Here is a tiny trained network, its code and every weight. The questions are about switching its units off for an input and a class, where a switched-off unit gives its printed mean instead of its output.

import numpy as np


def w(rows, s, z=0):
    codes = np.array(rows[::2]) - 128.0
    scale = np.full(codes.shape[1], s)
    scale[-1] = z or s
    return codes * scale


def norm(h):
    return h / np.sqrt((h * h).mean(-1, keepdims=True) + 1e-5)


def f(y):
    return np.maximum(y, 0)


def log_softmax(a):
    a = a - a.max(-1, keepdims=True)
    return a - np.log(np.exp(a).sum(-1, keepdims=True))


def net(x, mask):
    res = np.array(x, float).reshape(1, 3) / 4 @ E
    u = 0
    for l in range(3):
        y = f(norm(res) @ A[l][:, :-1].T + A[l][:, -1])
        res = res + np.where(mask[u : u + 8], y, B[l][:, -1]) @ B[l][:, :-1]
        u += 8
    return log_softmax(norm(res)[-1] @ U[:, :-1].T + U[:, -1])


A, B = {}, {}
E = w([
[114,205,145,188,143,135,144,141],'x0',
[175,124,220,139,76,18,108,177],'x1',
[155,152,145,125,108,3,85,224],'x2',
],0.00057)
A[0] = w([
[51,130,75,100,149,214,178,53,157],'L0N0',
[109,180,189,146,101,56,149,167,118],'L0N1',
[136,141,175,97,74,6,130,152,56],'L0N2',
[162,108,236,178,60,136,130,86,82],'L0N3',
[123,124,205,203,141,254,170,84,63],'L0N4',
[60,141,86,139,168,210,144,88,1],'L0N5',
[197,36,175,116,97,166,145,50,3],'L0N6',
[100,180,57,175,188,128,79,184,152],'L0N7',
],0.001,0.00067)
B[0] = w([
[201,105,102,209,120,151,100,181,250],'L0N0',
[172,121,147,183,209,156,95,161,214],'L0N1',
[209,133,66,195,233,122,96,153,223],'L0N2',
[143,149,23,124,126,82,189,81,177],'L0N3',
[120,237,116,146,113,62,183,127,207],'L0N4',
[199,99,46,205,201,158,133,97,189],'L0N5',
[39,143,245,70,73,114,174,107,164],'L0N6',
[58,141,172,89,97,126,173,78,193],'L0N7',
],0.0012)
A[1] = w([
[157,33,104,105,126,180,97,104,29],'L1N0',
[150,4,132,79,129,90,107,103,41],'L1N1',
[176,106,125,135,110,131,65,192,127],'L1N2',
[98,157,79,28,114,98,154,126,85],'L1N3',
[141,36,158,46,75,30,86,146,1],'L1N4',
[127,178,164,207,159,144,149,127,85],'L1N5',
[50,68,68,77,184,202,98,85,17],'L1N6',
[134,184,105,144,176,69,116,231,112],'L1N7',
],0.0013,0.00031)
B[1] = w([
[156,248,141,115,90,159,175,222,175],'L1N0',
[165,222,139,162,105,212,182,126,182],'L1N1',
[125,87,118,171,196,142,94,90,193],'L1N2',
[70,58,65,133,108,107,171,35,147],'L1N3',
[132,204,117,211,207,196,164,79,210],'L1N4',
[173,126,125,53,178,168,118,134,208],'L1N5',
[146,176,175,119,115,36,85,222,202],'L1N6',
[106,17,174,91,92,109,113,96,255],'L1N7',
],0.0013)
A[2] = w([
[136,98,238,143,75,113,161,37,115],'L2N0',
[87,122,23,128,128,162,91,182,178],'L2N1',
[152,170,225,180,139,164,139,129,162],'L2N2',
[202,145,110,134,131,60,142,155,152],'L2N3',
[83,138,99,114,103,250,153,107,71],'L2N4',
[185,135,103,115,112,90,79,216,83],'L2N5',
[177,58,141,73,163,175,118,127,255],'L2N6',
[123,87,91,162,141,36,74,142,141],'L2N7',
],0.0016,0.00069)
B[2] = w([
[104,99,23,157,182,108,107,95,183],'L2N0',
[135,133,96,135,117,121,209,3,211],'L2N1',
[76,120,72,75,119,147,116,155,253],'L2N2',
[176,129,140,185,138,211,128,122,240],'L2N3',
[234,129,164,175,150,99,121,153,230],'L2N4',
[119,82,159,213,227,169,101,96,221],'L2N5',
[97,220,156,157,130,103,130,152,201],'L2N6',
[131,48,179,111,73,81,105,145,239],'L2N7',
],0.0017,0.0013)
U = w([
[97,103,172,18,3,132,47,172,2],'0',
[154,149,198,41,10,152,145,209,116],'1',
[95,103,169,21,2,131,47,175,3],'2',
[167,38,242,194,173,45,11,217,160],'3',
[31,177,158,56,142,110,87,200,106],'4',
[180,183,60,185,179,196,184,84,161],'5',
[46,54,100,50,58,36,149,78,140],'6',
[108,98,144,56,63,105,71,137,57],'7',
],0.0077,0.0089)

Each question gives the input, the list of numbers given to net, and the class t.
The units are the neurons (one row each of A and B). Each row of codes is followed by its name. A weight is (code - 128) times the scale printed after its matrix; where a second scale follows, it is the last column's (A, B and U).
mask holds one flag per neuron, layer by layer. A switched-off neuron (its flag False) gives its mean, the last column of its row in B, instead of its output. The means were averaged over made-up inputs and are rounded, as every weight is.
A unit's drop is (log p(t) with every unit on - log p(t) with that unit switched off) / (log p(t) with every unit on - log p(t) with every unit switched off).
The circuit of an input: a set's keep is (log p(t) with only the set's units on - log p(t) with every unit switched off) / (log p(t) with every unit on - log p(t) with every unit switched off). Starting from the 12 units with the biggest drops (on a tie, the unit counted first), units are removed one at a time, each time the one whose removal leaves the highest keep (on an exact tie, the one counted first), for as long as the keep stays at least 0.8.
units of the circuit, in order: the units of the circuit, biggest drop first
most important unit: the unit with the biggest drop
top k neurons: the k neurons with the biggest drops, biggest first
top k neurons in layer l: the k neurons of layer l with the biggest drops, biggest first
drop of u: that unit's drop, to one decimal
input [-6,8,-7], class 5: most important unit => L1N4
input [-8,-1,4], class 5: units of the circuit, in order => L1N4, L1N1
input [-5,8,-8], class 6: units of the circuit, in order => L0N6, L2N0
input [-4,0,-2], class 1: top 2 neurons => L0N6, L1N0
input [-2,8,-8], class 6: top 2 neurons => L0N6, L2N3
input [-1,2,-1], class 5: top 4 neurons => L0N6, L0N4, L0N0, L0N3
input [-6,-1,-5], class 1: top 4 neurons in layer 0 => L0N6, L0N2, L0N3, L0N1
input [-7,-2,5], class 5: top 2 neurons => L1N4, L1N1
input [1,6,-7], class 6: top 3 neurons in layer 1 => L1N4, L1N1, L1N0
input [-7,-6,8], class 6: top 3 neurons => L1N3, L0N0, L2N7
input [-5,-1,-5], class 1: top 4 neurons in layer 0 => L0N6, L0N2, L0N3, L0N1
input [-6,1,-3], class 1: top 4 neurons in layer 2 => L2N5, L2N1, L2N3, L2N2
input [-2,6,-2], class 5: top 3 neurons in layer 1 => L1N4, L1N1, L1N6
input [-8,1,-3], class 1: top 3 neurons in layer 1 => L1N0, L1N6, L1N2
input [7,-3,4], class 4: most important unit => L0N7
input [-5,6,-4], class 5: drop of L1N4 => 0.1
input [-1,6,-6], class 6: drop of L1N6 => 0.0
